Below are the code and all the weights of a small trained network. Each question names an input and a class and asks about switching units off, where a switched-off unit gives its printed mean instead of its output.

import numpy as np


def w(rows, s, z=0):
    codes = np.array(rows[::2]) - 128.0
    scale = np.full(codes.shape[1], s)
    scale[-1] = z or s
    return codes * scale


def norm(h):
    return h / np.sqrt((h * h).mean(-1, keepdims=True) + 1e-5)


def f(y):
    return np.maximum(y, 0)


def log_softmax(a):
    a = a - a.max(-1, keepdims=True)
    return a - np.log(np.exp(a).sum(-1, keepdims=True))


def net(x, mask):
    res = np.array(x, float).reshape(1, 6) / 4 @ E
    u = 0
    for l in range(3):
        y = f(norm(res) @ A[l][:, :-1].T + A[l][:, -1])
        res = res + np.where(mask[u : u + 5], y, B[l][:, -1]) @ B[l][:, :-1]
        u += 5
    return log_softmax(norm(res)[-1] @ U[:, :-1].T + U[:, -1])


A, B = {}, {}
E = w([
[115,128,108,136,129,138,124],'x0',
[183,207,53,143,181,210,107],'x1',
[99,67,103,17,71,219,77],'x2',
[208,31,114,182,147,163,88],'x3',
[162,169,204,164,58,201,173],'x4',
[121,169,141,188,64,89,9],'x5',
],0.0016)
A[0] = w([
[64,64,165,133,98,85,178,43],'L0N0',
[173,115,168,119,101,177,142,158],'L0N1',
[131,150,158,169,75,189,127,75],'L0N2',
[54,50,98,195,33,97,116,103],'L0N3',
[231,3,121,185,136,155,101,3],'L0N4',
],0.0042,0.0028)
B[0] = w([
[188,114,147,67,197,177,175,209],'L0N0',
[130,101,116,98,88,105,131,242],'L0N1',
[168,181,121,94,79,70,138,197],'L0N2',
[215,135,181,30,188,132,116,249],'L0N3',
[1,209,211,180,200,199,104,250],'L0N4',
],0.0048,0.0018)
A[1] = w([
[119,82,102,74,57,196,98,5],'L1N0',
[128,85,106,61,156,191,104,212],'L1N1',
[206,231,22,114,141,150,81,20],'L1N2',
[173,168,142,254,176,37,224,111],'L1N3',
[198,113,200,159,22,196,160,65],'L1N4',
],0.0039,0.0025)
B[1] = w([
[97,41,139,203,113,202,56,157],'L1N0',
[132,132,94,239,67,90,134,252],'L1N1',
[213,81,232,19,171,136,126,176],'L1N2',
[90,9,98,105,31,203,79,219],'L1N3',
[130,195,89,188,94,31,253,180],'L1N4',
],0.0039,0.0034)
A[2] = w([
[88,64,67,157,123,160,228,77],'L2N0',
[207,173,58,149,141,191,100,44],'L2N1',
[121,81,78,107,209,86,39,136],'L2N2',
[111,95,204,67,58,149,100,253],'L2N3',
[3,201,125,45,122,141,160,51],'L2N4',
],0.0046,0.0018)
B[2] = w([
[190,191,94,106,120,52,10,193],'L2N0',
[123,49,202,34,199,77,201,155],'L2N1',
[108,207,126,141,29,81,204,184],'L2N2',
[134,103,61,144,203,150,105,253],'L2N3',
[76,162,222,253,202,218,107,161],'L2N4',
],0.005,0.0046)
U = w([
[17,196,217,232,219,219,94,152],'0',
[193,135,103,129,136,75,94,255],'1',
[241,3,211,4,248,77,250,46],'2',
[110,33,12,144,13,136,64,37],'3',
[114,210,103,153,16,29,247,99],'4',
[217,222,108,127,139,38,40,26],'5',
],0.0049,0.0031)

Each question gives the input, the list of numbers given to net, and the class t.
The units are the neurons (one row each of A and B). Each row of codes is followed by its name. A weight is (code - 128) times the scale printed after its matrix; where a second scale follows, it is the last column's (A, B and U).
mask holds one flag per neuron, layer by layer. A switched-off neuron (its flag False) gives its mean, the last column of its row in B, instead of its output. The means were averaged over made-up inputs and are rounded, as every weight is.
A unit's drop is (log p(t) with every unit on - log p(t) with that unit switched off) / (log p(t) with every unit on - log p(t) with every unit switched off).
The circuit of an input: a set's keep is (log p(t) with only the set's units on - log p(t) with every unit switched off) / (log p(t) with every unit on - log p(t) with every unit switched off). Starting from the 12 units with the biggest drops (on a tie, the unit counted first), units are removed one at a time, each time the one whose removal leaves the highest keep (on an exact tie, the one counted first), for as long as the keep stays at least 0.8.
circuit, biggest first: the units of the circuit, biggest drop first
most important unit: the unit with the biggest drop
k most important neurons: the k neurons with the biggest drops, biggest first
top k neurons in layer l: the k neurons of layer l with the biggest drops, biggest first
input [2,8,2,3,4,-6], class 2: circuit, biggest first -> (L2N1)
input [-4,-6,-3,2,-8,-2], class 4: 2 most important neurons -> (L2N2, L1N2)
input [3,2,-6,-4,5,-8], class 5: circuit, biggest first -> (L2N0, L1N3)
input [2,-4,3,5,-6,6], class 4: top 3 neurons in layer 2 -> (L2N2, L2N0, L2N4)
input [4,-6,2,-4,-2,-7], class 5: 4 most important neurons -> (L2N0, L0N4, L1N1, L1N2)
input [7,6,-8,-4,-1,0], class 3: top 4 neurons in layer 0 -> (L0N3, L0N4, L0N0, L0N2)
input [7,0,5,6,-8,1], class 4: circuit, biggest first -> (L2N2, L1N3)
input [-7,-3,5,0,5,-8], class 5: 2 most important neurons -> (L2N0, L1N3)
input [-2,-2,5,-4,-7,4], class 4: 2 most important neurons -> (L2N2, L0N4)
input [-2,7,0,2,3,-5], class 2: 2 most important neurons -> (L2N1, L1N2)
input [6,-7,4,-5,3,5], class 2: circuit, biggest first -> (L0N3, L0N0)
input [7,8,0,-6,7,-5], class 2: 2 most important neurons -> (L0N4, L1N2)
input [1,5,-7,-3,1,-6], class 3: circuit, biggest first -> (L1N3, L0N3)
input [-3,1,-1,-6,3,3], class 0: circuit, biggest first -> (L2N4)
input [4,6,-4,-8,-1,1], class 0: 2 most important neurons -> (L2N4, L0N3)
input [-4,8,-5,0,-8,5], class 2: top 2 neurons in layer 2 -> (L2N1, L2N0)
input [-5,-2,6,-6,-5,-7], class 5: circuit, biggest first -> (L2N0, L1N1)
input [-5,8,-7,-1,-8,5], class 2: 2 most important neurons -> (L2N1, L1N2)
input [4,-1,-8,-6,-2,-4], class 3: 2 most important neurons -> (L1N3, L0N4)
input [0,0,-3,5,8,1], class 4: most important unit -> L1N4
input [1,6,5,6,-2,-3], class 0: 2 most important neurons -> (L0N4, L0N3)
input [1,-1,6,4,-8,7], class 4: 2 most important neurons -> (L2N2, L1N3)
